Below are the code and all the weights of a small trained network. Each question names an input and a class and asks about switching units off, where a switched-off unit gives its printed mean instead of its output.

import numpy as np


def w(rows, s, z=0):
    codes = np.array(rows[::2]) - 128.0
    scale = np.full(codes.shape[1], s)
    scale[-1] = z or s
    return codes * scale


def f(y):
    return y / 2 * (1 + np.tanh(0.7978845608 * (y + 0.044715 * y**3)))


def log_softmax(a):
    a = a - a.max(-1, keepdims=True)
    return a - np.log(np.exp(a).sum(-1, keepdims=True))


def net(x, mask):
    res = np.array(x, float).reshape(1, 5) / 4 @ E
    y = f(res @ A[0][:, :-1].T + A[0][:, -1])
    res = res + np.where(mask, y, B[0][:, -1]) @ B[0][:, :-1]
    return log_softmax(res[-1] @ U[:, :-1].T + U[:, -1])


A, B = {}, {}
E = w([
[103,61,242,97,118,175,47],'x0',
[105,114,11,139,176,74,67],'x1',
[106,246,103,153,136,165,143],'x2',
[89,115,27,28,30,196,159],'x3',
[190,91,63,182,44,68,1],'x4',
],0.008)
A[0] = w([
[170,164,57,105,115,104,100,227],'neuron 0',
[83,161,21,115,118,57,117,182],'neuron 1',
[206,177,175,162,243,139,183,172],'neuron 2',
[227,169,106,141,77,119,169,252],'neuron 3',
[94,159,141,15,99,138,239,187],'neuron 4',
[143,58,159,215,21,122,89,116],'neuron 5',
[4,80,134,122,91,158,224,254],'neuron 6',
[128,138,136,169,189,17,174,176],'neuron 7',
[119,116,42,137,78,72,126,114],'neuron 8',
[22,141,155,35,122,165,149,175],'neuron 9',
[99,92,81,150,102,63,2,208],'neuron 10',
[62,144,230,152,112,124,169,148],'neuron 11',
[56,165,177,164,163,126,65,105],'neuron 12',
[143,136,2,101,71,134,88,128],'neuron 13',
[132,61,85,131,94,120,40,232],'neuron 14',
],0.0096,0.0023)
B[0] = w([
[62,144,100,119,66,98,153,201],'neuron 0',
[53,196,93,115,85,167,159,230],'neuron 1',
[105,179,136,100,222,118,98,227],'neuron 2',
[123,93,193,155,88,89,173,185],'neuron 3',
[244,128,77,100,140,254,133,235],'neuron 4',
[192,76,106,168,68,140,132,208],'neuron 5',
[178,102,111,144,161,219,59,215],'neuron 6',
[76,223,109,70,203,135,159,209],'neuron 7',
[64,183,131,146,122,143,124,208],'neuron 8',
[118,135,52,78,166,126,80,214],'neuron 9',
[94,74,175,144,72,178,90,253],'neuron 10',
[101,207,81,91,160,106,128,204],'neuron 11',
[133,141,198,153,121,80,138,176],'neuron 12',
[62,99,146,106,118,119,104,237],'neuron 13',
[116,116,170,186,55,194,132,227],'neuron 14',
],0.0083,0.011)
U = w([
[142,143,154,127,185,48,145,236],'0',
[143,146,11,96,167,145,116,2],'1',
[56,122,127,144,99,90,152,57],'2',
[224,94,125,176,94,130,141,228],'3',
],0.012,0.0012)

Each question gives the input, the list of numbers given to net, and the class t.
The units are the neurons (one row each of A and B). Each row of codes is followed by its name. A weight is (code - 128) times the scale printed after its matrix; where a second scale follows, it is the last column's (A, B and U).
mask holds one flag per neuron, in row order. A switched-off neuron (its flag False) gives its mean, the last column of its row in B, instead of its output. The means were averaged over made-up inputs and are rounded, as every weight is.
A unit's drop is (log p(t) with every unit on - log p(t) with that unit switched off) / (log p(t) with every unit on - log p(t) with every unit switched off).
The circuit of an input: a set's keep is (log p(t) with only the set's units on - log p(t) with every unit switched off) / (log p(t) with every unit on - log p(t) with every unit switched off). Starting from the 12 units with the biggest drops (on a tie, the unit counted first), units are removed one at a time, each time the one whose removal leaves the highest keep (on an exact tie, the one counted first), for as long as the keep stays at least 0.8.
units of the circuit, in order: the units of the circuit, biggest drop first
top k neurons: the k neurons with the biggest drops, biggest first
drop when u is switched off: that unit's drop, to one decimal
input [-5,-1,-7,-3,5], class 2: top 4 neurons	(neuron 4; neuron 6; neuron 7; neuron 8)
input [2,0,0,-2,7], class 3: units of the circuit, in order	(neuron 5)
input [-2,8,2,-8,1], class 0: units of the circuit, in order	(neuron 12; neuron 4)
input [3,5,-5,0,1], class 3: units of the circuit, in order	(neuron 7; neuron 14)
input [1,-8,7,5,7], class 3: units of the circuit, in order	(neuron 5; neuron 7)
input [-1,-6,6,-7,-7], class 1: top 3 neurons	(neuron 4; neuron 11; neuron 3)
input [6,0,6,-1,-2], class 0: top 3 neurons	(neuron 12; neuron 4; neuron 1)
input [2,1,8,-5,5], class 2: top 3 neurons	(neuron 4; neuron 6; neuron 10)
input [-1,-8,8,1,2], class 3: top 3 neurons	(neuron 7; neuron 3; neuron 1)
input [5,3,7,0,2], class 2: top 3 neurons	(neuron 4; neuron 6; neuron 5)
input [7,-6,-4,4,-1], class 1: top 2 neurons	(neuron 9; neuron 11)
input [-1,-8,-3,5,-2], class 1: drop when neuron 9 is switched off	0.2
input [8,4,1,-2,-6], class 0: drop when neuron 9 is switched off	-0.3
input [8,-5,8,3,6], class 3: top neuron	(neuron 5)
